Below are the code and all the weights of a small trained network. Each question names an input and a target symbol and asks about switching units off, where a switched-off unit gives its printed mean instead of its output.

import numpy as np


def w(rows, s, z=0):
    codes = np.array(rows[::2]) - 128.0
    scale = np.full(codes.shape[1], s)
    scale[-1] = z or s
    return codes * scale


def norm(h):
    return h / np.sqrt((h * h).mean(-1, keepdims=True) + 1e-5)


def f(y):
    return np.maximum(y, 0)


def softmax(a):
    e = np.exp(a - a.max(-1, keepdims=True))
    return e / e.sum(-1, keepdims=True)


def log_softmax(a):
    a = a - a.max(-1, keepdims=True)
    return a - np.log(np.exp(a).sum(-1, keepdims=True))


def net(x, mask):
    ids = ['ΠΣΩδζηθμφ'.index(c) for c in x.split()]
    T = len(ids)
    res = E[ids] + P[:T]
    u = 0
    for l in range(2):
        r = norm(res)
        for j in range(2):
            rows = slice(2 * j, 2 * j + 2)
            q, k, v = (r @ M[l][rows].T for M in (Q, K, V))
            z = softmax(np.where(np.tri(T) > 0, q @ k.T / 2**0.5, -1e9)) @ v
            o = O[l][rows]
            res = res + np.where(mask[u + j], z, o[:, -1]) @ o[:, :-1]
        u += 2
        y = f(norm(res) @ A[l][:, :-1].T + A[l][:, -1])
        res = res + np.where(mask[u : u + 8], y, B[l][:, -1]) @ B[l][:, :-1]
        u += 8
    return log_softmax(norm(res)[-1] @ U[:, :-1].T + U[:, -1])


Q, K, V, O, A, B = {}, {}, {}, {}, {}, {}
E = w([
[94,128,4,188],'Π',
[170,156,61,133],'Σ',
[94,34,239,216],'Ω',
[116,146,146,70],'δ',
[103,207,26,130],'ζ',
[189,192,80,163],'η',
[144,218,70,175],'θ',
[173,243,87,199],'μ',
[80,214,43,116],'φ',
],0.0023)
P = w([
[184,124,95,9],'0',
[146,114,118,49],'1',
[129,118,119,75],'2',
[120,122,124,94],'3',
[110,130,129,109],'4',
[105,134,130,125],'5',
[100,145,134,133],'6',
[94,147,133,147],'7',
[93,151,135,156],'8',
[90,149,139,164],'9',
],0.0011)
Q[0] = w([
[188,255,62,233],'L0H0',
[168,126,41,142],'L0H0',
[136,167,141,65],'L0H1',
[46,164,206,77],'L0H1',
],0.0065)
K[0] = w([
[116,62,155,224],'L0H0',
[138,141,102,195],'L0H0',
[166,164,216,96],'L0H1',
[105,99,254,146],'L0H1',
],0.0062)
V[0] = w([
[91,100,196,110],'L0H0',
[140,176,70,177],'L0H0',
[159,133,74,195],'L0H1',
[78,1,130,224],'L0H1',
],0.0026)
O[0] = w([
[51,137,171,188,83],'L0H0',
[130,109,85,7,165],'L0H0',
[10,108,245,131,120],'L0H1',
[11,227,164,36,5],'L0H1',
],0.0019,0.0022)
A[0] = w([
[59,171,63,89,74],'L0N0',
[112,77,60,199,147],'L0N1',
[146,160,218,146,154],'L0N2',
[167,135,77,183,75],'L0N3',
[149,207,93,159,76],'L0N4',
[117,84,194,2,146],'L0N5',
[166,57,110,223,11],'L0N6',
[144,243,133,40,100],'L0N7',
],0.0028,0.0013)
B[0] = w([
[137,68,226,182,221],'L0N0',
[125,191,200,43,251],'L0N1',
[113,151,175,172,156],'L0N2',
[89,105,165,82,233],'L0N3',
[186,53,119,114,220],'L0N4',
[208,100,34,199,189],'L0N5',
[131,165,145,29,162],'L0N6',
[252,121,87,44,232],'L0N7',
],0.0025,0.0015)
Q[1] = w([
[206,27,196,77],'L1H0',
[28,232,2,179],'L1H0',
[12,191,104,185],'L1H1',
[113,77,35,83],'L1H1',
],0.0055)
K[1] = w([
[239,244,9,3],'L1H0',
[43,69,250,254],'L1H0',
[26,31,241,165],'L1H1',
[63,100,40,113],'L1H1',
],0.0057)
V[1] = w([
[80,17,206,254],'L1H0',
[17,48,93,117],'L1H0',
[137,247,13,54],'L1H1',
[42,50,131,197],'L1H1',
],0.0021)
O[1] = w([
[162,11,133,97,4],'L1H0',
[192,108,100,251,77],'L1H0',
[159,26,165,111,234],'L1H1',
[144,156,97,77,32],'L1H1',
],0.0024)
A[1] = w([
[106,167,102,1,137],'L1N0',
[232,222,114,105,156],'L1N1',
[172,96,125,49,67],'L1N2',
[90,147,75,96,146],'L1N3',
[136,90,35,80,120],'L1N4',
[110,192,219,212,206],'L1N5',
[157,188,220,108,67],'L1N6',
[112,89,91,158,3],'L1N7',
],0.0027,0.0013)
B[1] = w([
[200,97,49,217,206],'L1N0',
[2,150,118,120,253],'L1N1',
[37,146,183,211,186],'L1N2',
[173,111,194,115,156],'L1N3',
[134,229,200,80,201],'L1N4',
[170,201,169,34,156],'L1N5',
[92,34,18,211,153],'L1N6',
[54,121,146,176,132],'L1N7',
],0.0021,0.0032)
U = w([
[53,43,102,7,86],'Π',
[51,83,58,229,159],'Σ',
[129,116,254,145,173],'Ω',
[206,200,52,64,174],'δ',
[168,67,136,115,108],'ζ',
[22,224,177,106,121],'η',
[221,87,118,228,89],'θ',
[192,156,163,204,3],'μ',
[175,51,148,89,136],'φ',
],0.0097,0.0042)

Each question gives the input, a string of symbols that net reads in full, and the target symbol t.
The units are the heads (2 rows each of Q, K, V and O) and the neurons (one row each of A and B). Each row of codes is followed by its name. A weight is (code - 128) times the scale printed after its matrix; where a second scale follows, it is the last column's (O, A, B and U).
mask holds one flag per unit, layer by layer, with each layer's heads first. A switched-off unit (its flag False) gives its mean, the last column of its rows in O or B, instead of its output. The means were averaged over made-up inputs and are rounded, as every weight is.
A unit's drop is (log p(t) with every unit on - log p(t) with that unit switched off) / (log p(t) with every unit on - log p(t) with every unit switched off).
The circuit of an input: a set's keep is (log p(t) with only the set's units on - log p(t) with every unit switched off) / (log p(t) with every unit on - log p(t) with every unit switched off). Starting from the 12 units with the biggest drops (on a tie, the unit counted first), units are removed one at a time, each time the one whose removal leaves the highest keep (on an exact tie, the one counted first), for as long as the keep stays at least 0.8.
units of the circuit, in order: the units of the circuit, biggest drop first
unit that matters most: the unit with the biggest drop
k most important neurons: the k neurons with the biggest drops, biggest first
k most important neurons of layer l: the k neurons of layer l with the biggest drops, biggest first
drop when u is switched off: that unit's drop, to one decimal
input δ μ δ θ φ δ Σ Π, target δ: 2 most important neurons -> (L0N1 L1N1)
input δ Ω η, target η: unit that matters most -> L1N1
input μ φ Π, target δ: units of the circuit, in order -> (L1N1 L0N1 L1N4)
input δ Π Σ δ Ω Ω φ η Σ δ, target Σ: 2 most important neurons -> (L1N6 L0N0)
input μ δ δ, target η: 2 most important neurons -> (L0N1 L1N2)
input Π μ Σ θ Π, target η: 4 most important neurons -> (L0N1 L0N7 L1N0 L0N0)
input μ Σ Σ ζ Ω θ δ Σ, target Σ: 2 most important neurons -> (L1N6 L1N0)
input δ Ω η δ δ η, target η: 4 most important neurons -> (L1N1 L1N5 L1N0 L0N7)
input δ δ Π δ Ω Σ μ Π η δ, target δ: 2 most important neurons -> (L0N7 L0N5)
input Π δ δ, target η: 4 most important neurons -> (L0N0 L0N1 L1N0 L0N7)
input δ Σ Ω δ Π μ Σ δ φ, target φ: 2 most important neurons -> (L1N1 L0N0)
input δ δ θ δ δ Π δ Π, target η: 4 most important neurons -> (L0N7 L0N1 L0N0 L1N0)
input Π δ Σ Π δ δ δ Σ, target η: 2 most important neurons -> (L1N1 L1N2)
input η Π δ Ω Π θ θ, target θ: unit that matters most -> L1H0
input η δ δ Ω δ θ δ Π ζ δ, target δ: 2 most important neurons of layer 0 -> (L0N7 L0N3)
input δ φ μ δ Ω Ω, target η: 2 most important neurons of layer 1 -> (L1N5 L1N0)
input Ω δ θ Π, target Π: 2 most important neurons of layer 1 -> (L1N4 L1N1)
input Π δ δ Ω δ Π Σ δ Σ φ, target φ: 2 most important neurons of layer 1 -> (L1N1 L1N0)
input Π Π Σ θ δ Ω φ Σ, target Σ: drop when L1N0 is switched off -> 0.2
input Π φ θ φ φ Σ δ ζ Σ, target η: unit that matters most -> L0H0
input Ω η δ Π δ Ω, target η: drop when L0H1 is switched off -> 0.4
input Ω δ Π δ δ Π, target Π: drop when L1N0 is switched off -> 0.2
input ζ δ δ δ δ μ φ δ, target Σ: drop when L1N6 is switched off -> 0.6
